Each row has a name. After each piece below comes the name of the row it's from, unless a question asks for something else. Each question is about the rows just above it. Places in a row count from 1.

[107 149  68 118 113  87 115 161 128] = kuri
[107 149  68 135 113  87  83 129 128] = nedu
[ 86 117 113 133 127 112 150 172 108] = non
Where in the named rows is [112]?
non, 6
Row and place of [118] in the named rows:
kuri, 4
Where in the named rows is [133]?
non, 4
[172] is at row and place
non, 8
[115] is at row and place
kuri, 7
Row and place of [161] in the named rows:
kuri, 8
Where in the named rows is [117]?
non, 2

[127 126 126 173 143 112] : zuk
[126 149  77 154 118 124] : Les
[127 126 104 153 127 115] : baliv
[154] is at row and place
Les, 4
Row and place of [153] in the named rows:
baliv, 4
Where in the named rows is [149]?
Les, 2

[115 103 138 100 171 113 126 140 112  87 130  83 111] -> Piz
[120 103 112 100 171 113 126 112  97  99 102  64 126] -> Petig
[103  86 132  86 178  88 141 112  97 114 121 140 126] -> suz
[138  85 120  86 162 114 147 132 141  97 127  86 101] -> fufin
Row and place of [147] in the named rows:
fufin, 7
[102] is at row and place
Petig, 11
Where in the named rows is [85]?
fufin, 2
[162] is at row and place
fufin, 5
Where in the named rows is [127]?
fufin, 11
Where in the named rows is [115]?
Piz, 1
find: [103  86 132  86 178  88 141 112  97 114 121 140 126]
suz

[191  92 181  96 110] : dugi
[ 81 133  85 105 132] : sukul
[ 97 119  97  83 111] : Rozu
[ 96  86 173  81  97] : Zife
[ 88 125  89  89 131] : fos
[ 78 149  92 131 148] : kuveb
[196 101 183 124 126] : petud
[173] is at row and place
Zife, 3
[125] is at row and place
fos, 2
Row and place of [126] in the named rows:
petud, 5
[133] is at row and place
sukul, 2
Where in the named rows is [132]?
sukul, 5
[ 88 125  89  89 131] is in which row?
fos
[181] is at row and place
dugi, 3

[109 153 126 182 132 127 163 101 131 126 128 121 137 134 177 122 131 137
 159 130 139 125 128 125 119 130 141 132 121] -> febev
[109 159 143 164 128 132 153 108 131 128 117 111 150 130 157 115 135 115
 139 126 138 130 137 117 116 120 136 131 126] -> mas
[101 144 112 167 110 116 139 103 118 129 133 128 120 131 181 115 128 137
 147 140 128 113 131 127 120 122 126 121 129] -> bip
[111 131 147 153 127 133 147 108 135 132 121 109 152 128 147 117 136 114
 136 125 136 132 137 120 117 122 129 134 127] -> Mafo
[106 153 138 142 103 129 148 123 122 134 127 113 137 109 154 120 133 113
 131 135 114 103 124 127 122 137 137 120 132] -> tozug
[106 153 138 142 103 129 148 123 122 134 127 113 137 109 154 120 133 113
 131 127 122 136 137 127 118 146 138 134 136] -> Lan
[108 142 134 119  90 126 127 135 113 134 101 113 143 103 128 115 128 110
 112 131  99 109 141 130 120 132 132 120 143] -> fefen
[101 144 112 167 110 127 139 103 118 129 133 128 120 131 193 124 131 146
 152 125 119 120 120 125 130 138 127 126 135] -> vil
The row with [101 144 112 167 110 116 139 103 118 129 133 128 120 131 181 115 128 137
 147 140 128 113 131 127 120 122 126 121 129] is
bip
[177] is at row and place
febev, 15
Where do [109 153 126 182 132 127 163 101 131 126 128 121 137 134 177 122 131 137
 159 130 139 125 128 125 119 130 141 132 121] appear?
febev
[111 131 147 153 127 133 147 108 135 132 121 109 152 128 147 117 136 114
 136 125 136 132 137 120 117 122 129 134 127] is in which row?
Mafo
find: [101 144 112 167 110 127 139 103 118 129 133 128 120 131 193 124 131 146
 152 125 119 120 120 125 130 138 127 126 135]
vil

[138 149 126 117 109 144 135 101 125 103 126 138 136 143 128 129 122 108
 120 117 131 133 135 120 123 120 134 142 127 151 126 158 152 118 117 137
 124 125 103 133 132 131 113 113 108 115 123 131 119 129 135 124 130 136
 134 138 145 136 136 139 119] -> vuk
[104 118 139  77 143 145 118 152  91  89 112 146 122  91  96 140 132 112
 142 152 138 141 118 142 117 141 110 185 118 166 114 113 146 166 164 127
 140  99 121 117 112 104 120 125 124 150 165 149 112 109 114 134 113 147
 135 154  90  80 156 134 116] -> kada
[146 105 147 132  95 109 136  94 137 114 139 126 108 149 117 140 154 137
 119 138 119 119 140 116  90 139 126 123 132 143 105 133 137 149 138 121
 147 140 125 105 116 110 116 125 138 128 146 121 131 121 132 141 120 138
  94 130 133  99 124 135 128] -> verav
[128 137 130 134 127 125 133 113 127 126 134 124 138 131 122 127 126 139
 126 128 121 124 127 128 117 127 132 131 135 135 138 120 129 124 136 125
 120 130 135 129 138 133 132 121 130 130 120 130 137 132 129 134 131 118
 136 132 133 131 128 124 138] -> nofer
find: [104 118 139  77 143 145 118 152  91  89 112 146 122  91  96 140 132 112
 142 152 138 141 118 142 117 141 110 185 118 166 114 113 146 166 164 127
 140  99 121 117 112 104 120 125 124 150 165 149 112 109 114 134 113 147
 135 154  90  80 156 134 116]
kada
Where do [128 137 130 134 127 125 133 113 127 126 134 124 138 131 122 127 126 139
 126 128 121 124 127 128 117 127 132 131 135 135 138 120 129 124 136 125
 120 130 135 129 138 133 132 121 130 130 120 130 137 132 129 134 131 118
 136 132 133 131 128 124 138] appear?
nofer
The row with [138 149 126 117 109 144 135 101 125 103 126 138 136 143 128 129 122 108
 120 117 131 133 135 120 123 120 134 142 127 151 126 158 152 118 117 137
 124 125 103 133 132 131 113 113 108 115 123 131 119 129 135 124 130 136
 134 138 145 136 136 139 119] is
vuk
[150] is at row and place
kada, 46

[132  81 144  93  94 133 137 126 106  96 103 151 145] = Vod
[130 174  76  86 170 111 115 131  99 127 165  99  83] = Gilo
[151 110 167 133  78 104 164 145 127  94 120 163 137] = Tada
[136  94 164 125  80 168 175 142 149 144 111 168 135] = somid
Row and place of [167] in the named rows:
Tada, 3
Where in the named rows is [93]?
Vod, 4

[ 91 127  74  86  76 135 144  74] = Mudid
[176 176 169 144 188 145  85  89] = Tep
[176 176 146 102 188 145 184 122] = Nuka
[149  66  83 103 183  77  68  82] = koz
Where in the named rows is [103]?
koz, 4
[102] is at row and place
Nuka, 4
[183] is at row and place
koz, 5
Where in the named rows is [86]?
Mudid, 4
Row and place of [83] in the named rows:
koz, 3

